Below is a small trained network, with its code and all its weights. Each question gives an input and a class and asks what happens when units are switched off, that is, made to give their printed mean instead of their output.

import numpy as np


def w(rows, s, z=0):
    codes = np.array(rows[::2]) - 128.0
    scale = np.full(codes.shape[1], s)
    scale[-1] = z or s
    return codes * scale


def f(y):
    return y / 2 * (1 + np.tanh(0.7978845608 * (y + 0.044715 * y**3)))


def log_softmax(a):
    a = a - a.max(-1, keepdims=True)
    return a - np.log(np.exp(a).sum(-1, keepdims=True))


def net(x, mask):
    res = np.array(x, float).reshape(1, 6) / 4 @ E
    y = f(res @ A[0][:, :-1].T + A[0][:, -1])
    res = res + np.where(mask, y, B[0][:, -1]) @ B[0][:, :-1]
    return log_softmax(res[-1] @ U[:, :-1].T + U[:, -1])


A, B = {}, {}
E = w([
[121,167,39,20,145,201,206,82],'x0',
[93,161,168,104,164,149,118,181],'x1',
[120,125,150,90,143,141,109,137],'x2',
[102,63,71,123,235,35,124,124],'x3',
[30,125,178,147,124,144,128,1],'x4',
[103,119,158,91,157,170,102,162],'x5',
],0.0073)
A[0] = w([
[131,82,191,188,93,92,19,155,59],'neuron 1',
[111,118,184,123,107,74,66,148,128],'neuron 2',
[95,154,83,106,179,168,160,144,192],'neuron 3',
[174,137,128,131,146,94,141,99,225],'neuron 4',
[213,113,85,132,142,145,137,222,183],'neuron 5',
[136,102,177,164,97,85,108,179,126],'neuron 6',
[142,81,90,122,181,100,89,94,58],'neuron 7',
[102,115,106,162,100,120,78,183,113],'neuron 8',
[20,132,128,168,120,141,110,62,127],'neuron 9',
[105,98,149,147,150,177,148,77,175],'neuron 10',
[213,179,133,162,97,199,116,89,124],'neuron 11',
[126,189,138,117,25,160,80,124,131],'neuron 12',
[178,132,122,87,158,149,96,209,140],'neuron 13',
[58,203,126,177,103,128,130,72,254],'neuron 14',
[166,175,151,143,51,200,107,130,66],'neuron 15',
[132,118,151,113,140,136,108,163,244],'neuron 16',
[98,140,82,88,97,171,188,112,40],'neuron 17',
[122,183,66,100,192,161,200,96,151],'neuron 18',
[116,83,67,131,248,75,127,120,95],'neuron 19',
[84,92,69,133,206,66,128,156,135],'neuron 20',
[107,109,164,146,149,62,104,150,92],'neuron 21',
[116,122,98,81,168,106,160,111,69],'neuron 22',
[96,128,97,55,141,188,138,91,93],'neuron 23',
[146,155,180,69,13,125,86,95,144],'neuron 24',
[122,99,203,165,115,90,71,120,123],'neuron 25',
[91,141,190,129,161,126,132,45,152],'neuron 26',
[57,140,152,182,167,169,141,74,143],'neuron 27',
[158,106,151,172,128,125,17,129,112],'neuron 28',
[255,160,100,96,98,120,80,204,192],'neuron 29',
[79,116,74,130,218,55,99,107,95],'neuron 30',
[152,150,98,72,141,152,128,118,130],'neuron 31',
[68,103,177,110,103,111,149,76,156],'neuron 32',
[42,114,160,133,99,130,133,86,190],'neuron 33',
[103,111,160,213,128,107,61,171,49],'neuron 34',
[124,114,73,75,150,193,185,109,163],'neuron 35',
[148,177,179,132,45,184,139,127,54],'neuron 36',
[55,152,160,158,141,159,97,34,169],'neuron 37',
[122,127,142,195,155,117,88,137,101],'neuron 38',
[113,95,172,99,192,165,104,91,142],'neuron 39',
[89,164,47,89,141,190,183,129,130],'neuron 40',
[121,220,105,142,104,155,90,149,144],'neuron 41',
],0.007,0.00075)
B[0] = w([
[167,210,131,140,66,87,68,64,238],'neuron 1',
[154,195,119,114,106,91,71,92,178],'neuron 2',
[152,152,130,148,59,119,80,60,189],'neuron 3',
[132,58,122,132,140,121,100,130,144],'neuron 4',
[186,105,42,64,188,69,187,180,237],'neuron 5',
[113,159,141,121,125,55,104,90,188],'neuron 6',
[116,78,160,157,120,184,151,145,167],'neuron 7',
[149,175,74,136,134,108,125,103,152],'neuron 8',
[183,98,94,76,196,54,226,220,198],'neuron 9',
[183,150,104,93,165,113,148,145,158],'neuron 10',
[77,72,171,151,141,146,113,133,198],'neuron 11',
[105,43,172,175,127,180,119,172,209],'neuron 12',
[159,119,80,119,161,77,161,132,213],'neuron 13',
[153,66,103,104,172,124,155,137,191],'neuron 14',
[67,65,200,215,100,219,141,180,219],'neuron 15',
[135,171,130,94,162,127,133,123,154],'neuron 16',
[127,153,120,179,74,139,88,99,197],'neuron 17',
[144,186,153,167,54,126,66,98,229],'neuron 18',
[4,67,213,245,120,219,130,160,232],'neuron 19',
[67,59,183,171,100,167,148,115,213],'neuron 20',
[95,128,155,151,89,132,73,73,172],'neuron 21',
[105,143,179,153,70,139,79,122,169],'neuron 22',
[187,153,127,121,82,128,99,127,205],'neuron 23',
[115,34,148,145,143,157,143,150,199],'neuron 24',
[157,209,61,120,98,125,143,74,203],'neuron 25',
[153,84,98,57,175,53,162,187,184],'neuron 26',
[211,118,62,57,198,84,200,138,180],'neuron 27',
[147,208,89,104,73,82,106,51,184],'neuron 28',
[189,61,86,69,235,84,231,198,254],'neuron 29',
[68,49,212,183,89,209,172,171,212],'neuron 30',
[147,209,105,140,117,104,129,116,179],'neuron 31',
[184,117,96,57,217,71,178,164,172],'neuron 32',
[148,157,70,53,197,118,140,208,181],'neuron 33',
[123,181,107,135,133,131,64,54,207],'neuron 34',
[182,227,142,123,61,88,65,57,229],'neuron 35',
[106,42,197,155,105,205,167,151,221],'neuron 36',
[197,115,72,65,196,85,200,165,210],'neuron 37',
[107,188,144,181,103,141,94,92,162],'neuron 38',
[139,134,98,118,98,145,133,137,157],'neuron 39',
[145,203,120,132,102,126,53,41,236],'neuron 40',
[130,82,157,169,135,111,104,130,167],'neuron 41',
],0.0045,0.0051)
U = w([
[194,105,14,102,243,78,205,208,253],'0',
[126,255,124,158,47,130,58,12,86],'1',
[20,19,241,195,106,222,155,161,26],'2',
],0.0073,0.00016)

Each question gives the input, the list of numbers given to net, and the class t.
The units are the neurons (one row each of A and B). Each row of codes is followed by its name. A weight is (code - 128) times the scale printed after its matrix; where a second scale follows, it is the last column's (A, B and U).
mask holds one flag per neuron, in row order. A switched-off neuron (its flag False) gives its mean, the last column of its row in B, instead of its output. The means were averaged over made-up inputs and are rounded, as every weight is.
A unit's drop is (log p(t) with every unit on - log p(t) with that unit switched off) / (log p(t) with every unit on - log p(t) with every unit switched off).
The circuit of an input: a set's keep is (log p(t) with only the set's units on - log p(t) with every unit switched off) / (log p(t) with every unit on - log p(t) with every unit switched off). Starting from the 12 units with the biggest drops (on a tie, the unit counted first), units are removed one at a time, each time the one whose removal leaves the highest keep (on an exact tie, the one counted first), for as long as the keep stays at least 0.8.
circuit, biggest first: the units of the circuit, biggest drop first
most important unit: the unit with the biggest drop
k most important neurons: the k neurons with the biggest drops, biggest first
drop of u: that unit's drop, to one decimal
input [5,4,0,-6,-4,2], class 2: circuit, biggest first -> [neuron 15; neuron 36]
input [4,1,1,5,2,-3], class 2: circuit, biggest first -> [neuron 19; neuron 30]
input [0,6,-6,-1,2,6], class 0: most important neuron -> [neuron 19]
input [-7,-5,4,4,7,4], class 0: 2 most important neurons -> [neuron 9; neuron 37]
input [-7,-7,7,2,-5,3], class 1: circuit, biggest first -> [neuron 1; neuron 28]
input [3,4,7,2,2,3], class 1: 2 most important neurons -> [neuron 29; neuron 5]
input [-7,-3,0,-7,-8,8], class 0: 2 most important neurons -> [neuron 29; neuron 5]
input [8,3,3,8,4,-7], class 1: 3 most important neurons -> [neuron 35; neuron 40; neuron 18]
input [-8,0,8,1,7,-1], class 1: 2 most important neurons -> [neuron 1; neuron 29]
input [8,-8,-5,1,8,-2], class 0: 2 most important neurons -> [neuron 9; neuron 37]
input [-4,-1,-6,6,0,8], class 2: 2 most important neurons -> [neuron 19; neuron 30]
input [-8,3,-5,-7,-5,4], class 1: 2 most important neurons -> [neuron 1; neuron 28]
input [-3,-8,-3,-7,6,-8], class 2: 2 most important neurons -> [neuron 15; neuron 36]
input [2,2,8,2,0,8], class 1: most important unit -> neuron 29
input [2,4,-3,7,-5,-6], class 2: drop of neuron 19 -> 0.2
input [-7,6,-6,6,7,-1], class 0: drop of neuron 27 -> 0.3
input [1,-1,-6,-7,-5,-1], class 2: drop of neuron 21 -> 0.0
